Below is a small trained network, with its code and all its weights. Each question gives an input and a class and asks what happens when units are switched off, that is, made to give their printed mean instead of their output.

import numpy as np


def w(rows, s, z=0):
    codes = np.array(rows[::2]) - 128.0
    scale = np.full(codes.shape[1], s)
    scale[-1] = z or s
    return codes * scale


def f(y):
    return np.maximum(y, 0)


def log_softmax(a):
    a = a - a.max(-1, keepdims=True)
    return a - np.log(np.exp(a).sum(-1, keepdims=True))


def net(x, mask):
    res = np.array(x, float).reshape(1, 2) / 4 @ E
    y = f(res @ A[0][:, :-1].T + A[0][:, -1])
    res = res + np.where(mask, y, B[0][:, -1]) @ B[0][:, :-1]
    return log_softmax(res[-1] @ U[:, :-1].T + U[:, -1])


A, B = {}, {}
E = w([
[111,19,189,67,121,80,139],'x0',
[205,115,221,255,184,193,94],'x1',
],0.0075)
A[0] = w([
[70,111,160,228,170,148,83,21],'neuron 0',
[159,156,171,175,137,161,149,61],'neuron 1',
[101,222,81,195,144,140,128,143],'neuron 2',
[135,117,127,208,172,199,156,89],'neuron 3',
[143,173,16,101,75,91,114,59],'neuron 4',
[119,172,113,101,103,81,155,54],'neuron 5',
[102,135,92,80,102,123,119,37],'neuron 6',
[83,102,45,139,122,104,115,53],'neuron 7',
[79,2,161,104,115,117,159,1],'neuron 8',
[130,245,88,125,108,157,46,61],'neuron 9',
[133,227,72,181,165,119,163,2],'neuron 10',
[10,178,99,97,193,125,150,47],'neuron 11',
],0.0086,0.005)
B[0] = w([
[182,91,98,193,45,178,161,193],'neuron 0',
[128,118,89,170,51,206,170,195],'neuron 1',
[49,144,184,122,220,70,43,253],'neuron 2',
[210,125,64,140,83,167,161,229],'neuron 3',
[173,111,125,173,75,193,164,225],'neuron 4',
[93,102,112,122,51,204,179,172],'neuron 5',
[149,80,118,146,75,144,140,176],'neuron 6',
[161,45,104,193,51,153,202,168],'neuron 7',
[139,83,212,102,167,119,144,195],'neuron 8',
[116,55,239,126,141,70,76,211],'neuron 9',
[139,1,234,146,183,95,109,187],'neuron 10',
[139,71,103,104,77,155,185,184],'neuron 11',
],0.009,0.0052)
U = w([
[148,100,46,144,19,250,177,34],'0',
[88,82,216,101,122,94,69,94],'1',
[100,176,84,93,126,144,95,253],'2',
],0.011,0.0065)

Each question gives the input, the list of numbers given to net, and the class t.
The units are the neurons (one row each of A and B). Each row of codes is followed by its name. A weight is (code - 128) times the scale printed after its matrix; where a second scale follows, it is the last column's (A, B and U).
mask holds one flag per neuron, in row order. A switched-off neuron (its flag False) gives its mean, the last column of its row in B, instead of its output. The means were averaged over made-up inputs and are rounded, as every weight is.
A unit's drop is (log p(t) with every unit on - log p(t) with that unit switched off) / (log p(t) with every unit on - log p(t) with every unit switched off).
The circuit of an input: a set's keep is (log p(t) with only the set's units on - log p(t) with every unit switched off) / (log p(t) with every unit on - log p(t) with every unit switched off). Starting from all 12 units, units are removed one at a time, each time the one whose removal leaves the highest keep (on an exact tie, the one counted first), for as long as the keep stays at least 0.8.
circuit, biggest first: the units of the circuit, biggest drop first
top k neurons: the k neurons with the biggest drops, biggest first
drop when u is switched off: that unit's drop, to one decimal
input [3,5], class 0: circuit, biggest first : neuron 2
input [-5,-3], class 1: circuit, biggest first : neuron 9; neuron 2
input [-3,-2], class 2: top 2 neurons : neuron 8; neuron 10
input [2,1], class 2: top 4 neurons : neuron 9; neuron 10; neuron 2; neuron 8
input [1,0], class 2: top 2 neurons : neuron 9; neuron 10
input [4,5], class 0: top 2 neurons : neuron 2; neuron 9
input [7,7], class 0: top 3 neurons : neuron 2; neuron 0; neuron 9
input [3,-1], class 2: top 3 neurons : neuron 9; neuron 10; neuron 2
input [3,-3], class 2: top 2 neurons : neuron 9; neuron 10
input [6,-6], class 0: drop when neuron 8 is switched off : -0.2
input [-2,2], class 2: drop when neuron 3 is switched off : 0.0
input [-8,4], class 1: drop when neuron 2 is switched off : 0.3
